Each row has a name. Each piece below is followed by the name of the row it came from, unless a question asks for something else. Each question is about the rows just above it.

Buli: [ -0.5 -68.6  40.4  77.4]
geb: [-57.3  32.9  20.2  42.7]
sena: [ 53.4  39.7 -82.1  15.8]
ratik: [-52.4  44.7 -45.5  47.1]
Tefe: [-26.1  14.1  23.6  19.7]
Which row holds [20.2 32.9] read backwards? -> geb
The row named ratik: -> [-52.4  44.7 -45.5  47.1]

geb: [ 43.0  63.1 -28.5  63.8  13.0 -37.0  45.3  15.5  -4.7  17.0   6.3  53.9
  23.7  73.6  43.4   4.3  15.6  18.1  69.1 -30.8]
Ziza: [-23.6 -80.0 -18.9 -10.5 -30.6 -14.1 -62.6 -66.1 -27.3 -18.0 -30.1 -59.0
 -57.7 -70.5   7.7 -44.2 -11.8 -38.8 -71.7 -36.3]
sena: [ 30.3  44.6  56.1  39.5  49.6  23.0  20.7  45.2  19.7 -53.9  33.2 -35.6
  54.7 -22.3  46.6 -13.7 -84.5 -12.4  -7.0  42.9]
Buli: [49.2 12.8 34.5 74.4 18.1 10.6 12.1  6.9  8.9 22.1  2.7 10.1 12.3 13.8
 62.8 12.3 15.6  9.7 12.8 12.5]
The row named sena: -> [ 30.3  44.6  56.1  39.5  49.6  23.0  20.7  45.2  19.7 -53.9  33.2 -35.6
  54.7 -22.3  46.6 -13.7 -84.5 -12.4  -7.0  42.9]
The row named Ziza: -> [-23.6 -80.0 -18.9 -10.5 -30.6 -14.1 -62.6 -66.1 -27.3 -18.0 -30.1 -59.0
 -57.7 -70.5   7.7 -44.2 -11.8 -38.8 -71.7 -36.3]

fodu: [  8.6  55.0  71.4  25.3  28.7 -20.8 -12.7 -18.4  62.0 -42.9 -30.4 -19.7
 -14.6]
Ziza: [  8.5  51.6  67.0  25.0  27.1 -19.6 -12.0 -17.1  58.3 -41.3 -28.9 -18.4
 -13.5]
ratik: [  9.1  57.3  73.3  25.0  29.2 -20.7 -12.5 -18.9  63.7 -43.7 -31.2 -20.9
 -15.5]
Buli: [ 11.1  61.8  75.3  23.7  29.0 -18.5 -10.9 -19.3  65.7 -44.4 -32.1 -23.8
 -17.0]
The row named ratik: -> [  9.1  57.3  73.3  25.0  29.2 -20.7 -12.5 -18.9  63.7 -43.7 -31.2 -20.9
 -15.5]
The row named fodu: -> [  8.6  55.0  71.4  25.3  28.7 -20.8 -12.7 -18.4  62.0 -42.9 -30.4 -19.7
 -14.6]
[ 65.7 -19.3 -10.9] is which row, read backwards? -> Buli
The row named Ziza: -> [  8.5  51.6  67.0  25.0  27.1 -19.6 -12.0 -17.1  58.3 -41.3 -28.9 -18.4
 -13.5]

Zodiz: [ -0.9 -24.9  39.1   3.0 -38.2]
Tefe: [  8.0 -75.3  31.6  19.4  23.3]
ratik: [ 15.4   1.1  19.7 -14.8 -58.0]
nezo: [-31.0 -20.4  57.4  12.2 -21.0]
fodu: [ 15.4  51.9  19.7 -14.8 -58.0]
Lada: [-20.4 -31.0 -30.0   9.4  51.1]
Buli: [ 20.6 -54.2  56.3  11.7 -19.1]
tinuf: [ 18.5  37.9  22.2 -11.1 -47.7]
Which row holds [ 12.2  57.4 -20.4] read backwards? -> nezo
[ 57.4 -20.4] is which row, read backwards? -> nezo
Which row holds [-21.0  12.2  57.4] read backwards? -> nezo
[-20.4 -31.0 -30.0   9.4  51.1] -> Lada
The row named nezo: -> [-31.0 -20.4  57.4  12.2 -21.0]
The row named ratik: -> [ 15.4   1.1  19.7 -14.8 -58.0]

nezo: [  2.0  17.6  45.5 -17.0 -52.0]
Zodiz: [  8.7 -23.2   1.4  26.5 -70.7]
ratik: [  5.6  64.6 -17.0 -15.6 -10.1]
tinuf: [ 42.1  28.0  57.6  34.7 -31.4]
lus: [ -6.4  44.8 -23.2  53.4  72.7]
Ziza: [  5.6 -16.4 -17.0 -15.6 -10.1]
Buli: [ -6.4  44.8 -23.2  53.4   3.2]
geb: [ 73.5  -2.5 -14.5 -52.5 -37.7]
sena: [  5.6 -16.4 -17.0 -24.6 -10.1]
Tefe: [-68.8  -0.4 -68.0 -72.1 -39.4]
[ 26.5   1.4 -23.2   8.7] is which row, read backwards? -> Zodiz
The row named lus: -> [ -6.4  44.8 -23.2  53.4  72.7]
The row named Zodiz: -> [  8.7 -23.2   1.4  26.5 -70.7]
The row named sena: -> [  5.6 -16.4 -17.0 -24.6 -10.1]

